Below are the code and all the weights of a small trained network. Each question names an input and a class and asks about switching units off, where a switched-off unit gives its printed mean instead of its output.

import numpy as np


def w(rows, s, z=0):
    codes = np.array(rows[::2]) - 128.0
    scale = np.full(codes.shape[1], s)
    scale[-1] = z or s
    return codes * scale


def f(y):
    return np.maximum(y, 0)


def log_softmax(a):
    a = a - a.max(-1, keepdims=True)
    return a - np.log(np.exp(a).sum(-1, keepdims=True))


def net(x, mask):
    res = np.array(x, float).reshape(1, 8) / 4 @ E
    y = f(res @ A[0][:, :-1].T + A[0][:, -1])
    res = res + np.where(mask, y, B[0][:, -1]) @ B[0][:, :-1]
    return log_softmax(res[-1] @ U[:, :-1].T + U[:, -1])


A, B = {}, {}
E = w([
[125,150,204,145,149,81,219,210,2,155,174,50],'x0',
[130,127,127,122,129,127,129,135,128,123,131,127],'x1',
[130,148,116,121,237,42,81,187,186,238,75,149],'x2',
[131,129,130,125,126,130,127,133,129,129,128,131],'x3',
[126,131,129,128,128,127,123,129,125,125,129,127],'x4',
[127,123,121,133,132,128,132,125,130,131,130,128],'x5',
[129,128,128,133,132,136,133,130,130,129,130,130],'x6',
[126,147,220,201,169,50,170,74,134,18,64,250],'x7',
],0.0086)
A[0] = w([
[105,101,124,124,2,234,173,87,75,39,182,89,38],'neuron 0',
[125,113,49,64,90,211,82,171,125,219,172,46,75],'neuron 1',
[121,142,128,138,125,135,127,134,144,127,137,127,8],'neuron 2',
[155,116,169,101,144,111,179,192,36,174,168,48,54],'neuron 3',
[149,92,37,90,103,199,43,63,242,120,106,161,121],'neuron 4',
[136,102,71,108,108,161,56,62,209,137,104,180,80],'neuron 5',
[132,118,72,95,96,172,108,157,132,190,163,63,29],'neuron 6',
[124,132,108,118,188,81,105,185,159,193,110,121,47],'neuron 7',
[131,120,67,93,99,179,100,170,135,183,154,48,33],'neuron 8',
[104,139,104,114,212,61,90,197,178,222,105,120,88],'neuron 9',
],0.0062,0.0018)
B[0] = w([
[251,45,16,28,227,254,5,64,217,252,128,120,223],'neuron 0',
[135,125,226,199,186,58,130,92,148,16,38,237,238],'neuron 1',
[142,139,116,115,138,117,134,132,125,114,125,115,128],'neuron 2',
[29,198,99,156,17,95,210,204,47,135,210,50,204],'neuron 3',
[34,208,126,172,31,83,240,227,16,163,223,26,250],'neuron 4',
[61,168,141,168,60,98,209,183,53,140,190,71,220],'neuron 5',
[120,133,197,166,167,66,140,107,178,45,67,188,197],'neuron 6',
[185,99,84,71,129,188,69,95,166,182,142,126,186],'neuron 7',
[104,135,207,179,166,54,147,77,171,75,47,184,203],'neuron 8',
[216,54,42,30,164,232,41,83,171,198,156,127,216],'neuron 9',
],0.005,0.011)
U = w([
[70,161,116,140,86,111,176,201,56,149,177,31,232],'0',
[201,95,61,87,151,196,63,93,185,190,133,118,147],'1',
[123,135,200,161,151,70,133,91,163,10,66,235,4],'2',
],0.011,0.0012)

Each question gives the input, the list of numbers given to net, and the class t.
The units are the neurons (one row each of A and B). Each row of codes is followed by its name. A weight is (code - 128) times the scale printed after its matrix; where a second scale follows, it is the last column's (A, B and U).
mask holds one flag per neuron, in row order. A switched-off neuron (its flag False) gives its mean, the last column of its row in B, instead of its output. The means were averaged over made-up inputs and are rounded, as every weight is.
A unit's drop is (log p(t) with every unit on - log p(t) with that unit switched off) / (log p(t) with every unit on - log p(t) with every unit switched off).
The circuit of an input: a set's keep is (log p(t) with only the set's units on - log p(t) with every unit switched off) / (log p(t) with every unit on - log p(t) with every unit switched off). Starting from all 10 units, units are removed one at a time, each time the one whose removal leaves the highest keep (on an exact tie, the one counted first), for as long as the keep stays at least 0.8.
circuit, biggest first: the units of the circuit, biggest drop first
top k neurons: the k neurons with the biggest drops, biggest first
drop when u is switched off: that unit's drop, to one decimal
input [4,1,-7,3,-1,-1,-4,0], class 1: circuit, biggest first : [neuron 0]
input [1,3,8,4,1,-8,-1,7], class 1: circuit, biggest first : [neuron 9; neuron 1]
input [-7,4,-7,-2,-3,-7,1,-3], class 0: top 4 neurons : [neuron 4; neuron 5; neuron 9; neuron 7]
input [8,3,6,-6,7,5,6,8], class 0: top 2 neurons : [neuron 1; neuron 3]
input [4,5,-7,5,2,-4,1,4], class 1: top 2 neurons : [neuron 0; neuron 4]
input [-1,-4,3,-1,-5,5,-8,-4], class 2: top 2 neurons : [neuron 0; neuron 1]
input [-8,5,6,-3,-1,6,-8,7], class 0: circuit, biggest first : [neuron 4; neuron 5]
input [8,8,2,2,-2,4,4,8], class 0: top 4 neurons : [neuron 1; neuron 3; neuron 8; neuron 6]
input [0,-1,0,-8,-5,0,-7,-1], class 2: circuit, biggest first : [neuron 4; neuron 0]
input [7,7,4,8,-5,6,-5,-8], class 2: circuit, biggest first : [neuron 1; neuron 8]
input [3,7,-3,6,1,-7,3,-4], class 2: top 2 neurons : [neuron 4; neuron 1]
input [-3,2,2,3,2,6,-4,-2], class 0: top 2 neurons : [neuron 0; neuron 4]
input [3,7,-6,3,-7,-8,3,-8], class 2: top 3 neurons : [neuron 1; neuron 8; neuron 6]
input [1,-1,-6,-6,-2,8,2,-3], class 1: circuit, biggest first : [neuron 0]
input [-5,5,2,-6,0,3,4,-6], class 2: top 4 neurons : [neuron 1; neuron 8; neuron 6; neuron 3]
input [4,-8,4,1,6,2,4,-5], class 2: top 3 neurons : [neuron 1; neuron 4; neuron 0]
input [-4,-3,-6,8,-2,-7,-2,3], class 1: drop when neuron 5 is switched off : 0.0
input [2,-3,-6,-8,-5,-4,7,-7], class 2: drop when neuron 8 is switched off : 0.3
input [-7,-3,-5,-6,-1,-3,-6,-1], class 0: drop when neuron 4 is switched off : 1.1
input [-2,1,-3,2,-8,4,7,-7], class 2: circuit, biggest first : [neuron 1]
input [2,3,2,-8,-4,3,7,-5], class 2: drop when neuron 1 is switched off : 0.1
